Below is a small trained network, with its code and all its weights. Each question gives an input and a class and asks what happens when units are switched off, that is, made to give their printed mean instead of their output.

import numpy as np


def w(rows, s, z=0):
    codes = np.array(rows[::2]) - 128.0
    scale = np.full(codes.shape[1], s)
    scale[-1] = z or s
    return codes * scale


def norm(h):
    return h / np.sqrt((h * h).mean(-1, keepdims=True) + 1e-5)


def f(y):
    return y / 2 * (1 + np.tanh(0.7978845608 * (y + 0.044715 * y**3)))


def log_softmax(a):
    a = a - a.max(-1, keepdims=True)
    return a - np.log(np.exp(a).sum(-1, keepdims=True))


def net(x, mask):
    res = np.array(x, float).reshape(1, 6) / 4 @ E
    u = 0
    for l in range(2):
        y = f(norm(res) @ A[l][:, :-1].T + A[l][:, -1])
        res = res + np.where(mask[u : u + 11], y, B[l][:, -1]) @ B[l][:, :-1]
        u += 11
    return log_softmax(norm(res)[-1] @ U[:, :-1].T + U[:, -1])


A, B = {}, {}
E = w([
[129,119,132,134,127,130,126,122,129,129,124],'x0',
[156,92,117,128,108,132,33,208,187,170,186],'x1',
[123,120,126,130,137,125,132,129,135,128,127],'x2',
[164,115,250,71,193,81,100,133,96,85,164],'x3',
[89,91,157,231,103,80,155,189,72,84,200],'x4',
[133,119,128,132,131,130,126,124,124,131,129],'x5',
],0.017)
A[0] = w([
[104,190,153,101,183,143,196,39,73,95,65,73],'L0N1',
[137,116,168,123,135,165,130,112,131,123,100,42],'L0N2',
[98,145,76,155,89,167,216,94,92,111,64,67],'L0N3',
[157,146,143,26,182,166,81,93,157,133,92,97],'L0N4',
[182,149,154,48,167,166,120,93,152,143,93,125],'L0N5',
[148,100,156,124,164,103,136,152,76,96,137,14],'L0N6',
[133,160,9,97,96,220,128,71,194,212,47,231],'L0N7',
[140,157,138,128,116,120,95,144,152,139,94,2],'L0N8',
[91,138,39,208,60,177,168,140,137,155,138,127],'L0N9',
[163,135,112,93,112,155,23,171,172,161,94,42],'L0N10',
[96,135,159,163,115,99,245,100,84,111,130,85],'L0N11',
],0.011,0.006)
B[0] = w([
[132,89,53,98,92,65,30,187,84,81,64,207],'L0N1',
[126,120,104,106,125,133,108,98,76,107,155,127],'L0N2',
[117,128,148,133,137,110,207,38,129,139,245,188],'L0N3',
[152,102,74,105,115,106,181,76,161,201,164,195],'L0N4',
[101,97,66,79,100,73,133,98,84,119,111,189],'L0N5',
[126,173,130,149,144,219,133,143,150,127,91,148],'L0N6',
[108,186,219,208,191,180,88,202,117,41,126,250],'L0N7',
[122,107,149,109,141,137,162,140,112,140,139,125],'L0N8',
[150,81,92,30,65,104,138,110,137,203,67,205],'L0N9',
[97,96,150,99,122,175,179,119,182,187,187,179],'L0N10',
[116,177,161,127,150,177,144,61,147,165,173,189],'L0N11',
],0.012,0.017)
A[1] = w([
[166,120,84,101,135,54,171,128,95,115,21,50],'L1N1',
[140,164,180,173,132,152,252,50,94,128,112,117],'L1N2',
[130,75,53,132,49,127,96,200,148,157,108,76],'L1N3',
[157,123,196,153,150,90,128,140,86,120,161,116],'L1N4',
[170,99,133,158,113,62,48,182,99,67,176,39],'L1N5',
[126,180,156,154,164,142,144,114,96,39,79,2],'L1N6',
[90,182,126,173,147,126,87,123,66,47,133,44],'L1N7',
[126,173,178,190,156,162,143,157,130,101,191,120],'L1N8',
[135,130,116,134,112,141,150,115,170,133,94,125],'L1N9',
[100,111,90,183,6,111,160,109,120,162,112,104],'L1N10',
[189,132,146,83,157,123,100,105,148,177,158,60],'L1N11',
],0.013,0.0086)
B[1] = w([
[150,123,66,122,64,229,21,101,119,97,91,187],'L1N1',
[136,222,131,93,184,14,219,40,123,105,204,251],'L1N2',
[186,141,112,236,66,51,127,140,27,34,7,198],'L1N3',
[101,150,61,139,162,194,92,103,173,44,83,179],'L1N4',
[80,161,183,108,152,203,101,184,180,199,139,169],'L1N5',
[130,249,157,249,165,7,182,138,30,10,113,200],'L1N6',
[130,170,238,234,198,80,208,155,147,93,90,219],'L1N7',
[154,42,32,93,130,211,49,183,148,128,1,254],'L1N8',
[134,118,200,113,151,97,89,150,112,87,159,137],'L1N9',
[187,85,136,95,72,14,157,129,118,201,224,203],'L1N10',
[74,160,184,131,88,100,190,69,82,175,192,169],'L1N11',
],0.0086,0.0093)
U = w([
[106,220,164,188,209,113,155,120,116,36,108,41],'0',
[125,135,150,80,122,81,202,59,150,215,253,254],'1',
[112,115,164,151,151,231,57,213,183,144,114,178],'2',
[160,88,126,177,33,49,114,189,103,164,113,49],'3',
[137,120,64,61,109,96,68,69,78,96,90,95],'4',
],0.019,0.0033)

Each question gives the input, the list of numbers given to net, and the class t.
The units are the neurons (one row each of A and B). Each row of codes is followed by its name. A weight is (code - 128) times the scale printed after its matrix; where a second scale follows, it is the last column's (A, B and U).
mask holds one flag per neuron, layer by layer. A switched-off neuron (its flag False) gives its mean, the last column of its row in B, instead of its output. The means were averaged over made-up inputs and are rounded, as every weight is.
A unit's drop is (log p(t) with every unit on - log p(t) with that unit switched off) / (log p(t) with every unit on - log p(t) with every unit switched off).
The circuit of an input: a set's keep is (log p(t) with only the set's units on - log p(t) with every unit switched off) / (log p(t) with every unit on - log p(t) with every unit switched off). Starting from the 12 units with the biggest drops (on a tie, the unit counted first), units are removed one at a time, each time the one whose removal leaves the highest keep (on an exact tie, the one counted first), for as long as the keep stays at least 0.8.
units of the circuit, in order: the units of the circuit, biggest drop first
unit that matters most: the unit with the biggest drop
top k neurons: the k neurons with the biggest drops, biggest first
top k neurons in layer l: the k neurons of layer l with the biggest drops, biggest first
drop when u is switched off: that unit's drop, to one decimal
input [-8,5,4,-1,-7,-2], class 2: units of the circuit, in order => L0N7
input [1,-4,5,1,-4,-5], class 4: top 4 neurons => L0N1; L0N5; L0N4; L1N1
input [6,0,4,-1,5,-7], class 1: top 2 neurons => L0N7; L0N1
input [7,0,4,0,-2,7], class 0: top 3 neurons => L0N7; L0N5; L1N6
input [-5,-1,8,-7,8,3], class 1: top 2 neurons => L0N1; L0N3
input [-3,8,1,6,1,4], class 2: top 2 neurons => L0N9; L0N4
input [-5,0,7,-6,0,2], class 0: top 3 neurons in layer 0 => L0N7; L0N3; L0N10
input [4,1,4,5,7,2], class 2: top 2 neurons in layer 0 => L0N7; L0N3
input [5,-8,4,8,0,-2], class 4: top 3 neurons => L0N7; L0N1; L1N1
input [1,0,6,-7,8,-6], class 1: top 3 neurons in layer 0 => L0N1; L0N3; L0N11
input [0,1,3,6,-8,-5], class 1: top 2 neurons in layer 0 => L0N4; L0N10
input [2,-5,-5,0,-7,4], class 0: top 2 neurons => L0N7; L0N9
input [4,0,4,-3,-5,-4], class 0: top 2 neurons in layer 0 => L0N7; L0N5
input [8,-5,8,1,-2,-2], class 4: units of the circuit, in order => L0N1
input [-7,-7,-6,7,-2,6], class 4: top 2 neurons in layer 0 => L0N7; L0N1
input [8,-1,4,-3,-6,7], class 0: drop when L0N7 is switched off => 2.8
input [-5,6,-8,-1,-3,-2], class 2: drop when L0N7 is switched off => 1.9
input [2,2,-7,-8,-8,2], class 2: drop when L0N7 is switched off => 2.6
input [-1,7,0,3,8,-6], class 2: drop when L0N3 is switched off => 0.0
input [2,-2,-4,-7,2,2], class 1: unit that matters most => L0N9
